Here is a tiny trained network, its code and every weight. The questions are about switching its units off for an input and a class, where a switched-off unit gives its printed mean instead of its output.

import numpy as np


def w(rows, s, z=0):
    codes = np.array(rows[::2]) - 128.0
    scale = np.full(codes.shape[1], s)
    scale[-1] = z or s
    return codes * scale


def norm(h):
    return h / np.sqrt((h * h).mean(-1, keepdims=True) + 1e-5)


def f(y):
    return y / 2 * (1 + np.tanh(0.7978845608 * (y + 0.044715 * y**3)))


def log_softmax(a):
    a = a - a.max(-1, keepdims=True)
    return a - np.log(np.exp(a).sum(-1, keepdims=True))


def net(x, mask):
    res = np.array(x, float).reshape(1, 3) / 4 @ E
    u = 0
    for l in range(2):
        y = f(norm(res) @ A[l][:, :-1].T + A[l][:, -1])
        res = res + np.where(mask[u : u + 6], y, B[l][:, -1]) @ B[l][:, :-1]
        u += 6
    return log_softmax(norm(res)[-1] @ U[:, :-1].T + U[:, -1])


A, B = {}, {}
E = w([
[106,157,166,145,134,121,168,95,253,153],'x0',
[163,81,33,187,124,232,53,150,95,108],'x1',
[192,85,171,187,50,90,96,149,151,142],'x2',
],0.0025)
A[0] = w([
[52,109,165,101,104,138,148,130,88,99,139],'L0N1',
[136,137,115,176,104,166,127,93,223,150,167],'L0N2',
[130,148,75,157,156,254,131,75,191,116,117],'L0N3',
[45,209,107,79,156,106,130,69,66,90,96],'L0N4',
[185,157,140,144,98,137,88,113,187,131,84],'L0N5',
[105,136,169,235,136,101,182,109,211,220,7],'L0N6',
],0.0032,0.0021)
B[0] = w([
[57,154,113,137,107,157,121,171,158,92,147],'L0N1',
[60,56,231,67,109,143,172,77,181,195,239],'L0N2',
[128,195,138,107,191,43,252,129,67,112,249],'L0N3',
[121,96,180,150,80,126,102,116,110,97,194],'L0N4',
[137,63,102,121,96,105,38,117,165,144,143],'L0N5',
[155,79,120,174,109,139,58,134,40,109,203],'L0N6',
],0.0039,0.0017)
A[1] = w([
[141,112,1,153,151,169,104,132,66,151,88],'L1N1',
[149,93,113,92,107,79,169,110,195,179,1],'L1N2',
[126,120,101,148,178,110,122,123,60,100,161],'L1N3',
[152,151,79,120,142,110,157,168,105,82,144],'L1N4',
[195,100,153,134,75,86,104,126,125,136,234],'L1N5',
[105,161,177,120,138,65,93,129,102,130,77],'L1N6',
],0.0049,0.00074)
B[1] = w([
[215,188,179,105,136,67,168,65,90,138,253],'L1N1',
[183,140,79,121,90,160,81,179,74,104,189],'L1N2',
[147,94,105,113,48,158,2,104,143,108,181],'L1N3',
[191,31,182,160,48,134,110,129,189,154,164],'L1N4',
[49,80,128,153,134,159,165,108,167,156,229],'L1N5',
[128,180,91,117,234,140,169,109,153,124,177],'L1N6',
],0.0051,0.003)
U = w([
[149,176,68,133,146,175,113,199,99,143,49],'0',
[138,190,37,163,156,109,80,204,149,101,1],'1',
[74,34,159,197,80,132,107,149,190,182,183],'2',
[255,123,135,115,67,119,70,68,48,101,163],'3',
[62,198,157,74,232,86,228,108,151,118,185],'4',
[141,193,57,153,167,123,54,204,161,115,7],'5',
[78,148,137,60,111,149,62,132,91,30,96],'6',
],0.008,0.0048)

Each question gives the input, the list of numbers given to net, and the class t.
The units are the neurons (one row each of A and B). Each row of codes is followed by its name. A weight is (code - 128) times the scale printed after its matrix; where a second scale follows, it is the last column's (A, B and U).
mask holds one flag per neuron, layer by layer. A switched-off neuron (its flag False) gives its mean, the last column of its row in B, instead of its output. The means were averaged over made-up inputs and are rounded, as every weight is.
A unit's drop is (log p(t) with every unit on - log p(t) with that unit switched off) / (log p(t) with every unit on - log p(t) with every unit switched off).
The circuit of an input: a set's keep is (log p(t) with only the set's units on - log p(t) with every unit switched off) / (log p(t) with every unit on - log p(t) with every unit switched off). Starting from all 12 units, units are removed one at a time, each time the one whose removal leaves the highest keep (on an exact tie, the one counted first), for as long as the keep stays at least 0.8.
units of the circuit, in order: the units of the circuit, biggest drop first
k most important neurons: the k neurons with the biggest drops, biggest first
k most important neurons of layer l: the k neurons of layer l with the biggest drops, biggest first
drop when u is switched off: that unit's drop, to one decimal
input [3,5,-3], class 4: 2 most important neurons	L0N2, L0N6
input [-6,-8,4], class 4: units of the circuit, in order	L1N6
input [0,0,-7], class 6: units of the circuit, in order	L0N4, L1N3
input [8,-2,0], class 2: 2 most important neurons	L1N1, L0N6
input [2,4,2], class 0: 3 most important neurons of layer 1	L1N2, L1N1, L1N4
input [-8,-5,-1], class 6: units of the circuit, in order	L1N1, L0N1
input [0,3,-5], class 3: 4 most important neurons	L1N3, L1N4, L0N2, L1N5
input [-4,-7,8], class 4: 2 most important neurons	L1N6, L1N3
input [-7,-5,-2], class 6: 2 most important neurons of layer 0	L0N2, L0N4
input [-7,-1,7], class 2: 3 most important neurons	L1N5, L0N6, L1N2
input [-3,5,7], class 2: 3 most important neurons	L1N5, L1N2, L0N6
input [7,5,-2], class 4: 2 most important neurons	L0N3, L0N2
input [2,-4,4], class 2: 3 most important neurons	L0N3, L1N1, L1N2
input [-2,-4,8], class 2: units of the circuit, in order	L1N5
input [-8,-7,1], class 4: 2 most important neurons of layer 1	L1N6, L1N2
input [-5,-5,8], class 2: 3 most important neurons	L1N5, L1N1, L0N3
input [3,-1,0], class 2: 3 most important neurons	L0N6, L1N1, L0N3
input [-5,-8,7], class 4: 2 most important neurons	L1N6, L1N3
input [-7,-7,5], class 4: 2 most important neurons	L1N6, L0N6
input [8,7,-4], class 4: units of the circuit, in order	L0N3
input [-5,1,-6], class 3: 2 most important neurons of layer 1	L1N1, L1N4
input [-3,-3,-5], class 6: 2 most important neurons	L0N2, L1N1
input [0,8,-7], class 3: drop when L1N5 is switched off	0.0
input [-1,8,-4], class 3: drop when L1N1 is switched off	0.1
input [-7,2,-7], class 3: drop when L1N1 is switched off	0.2
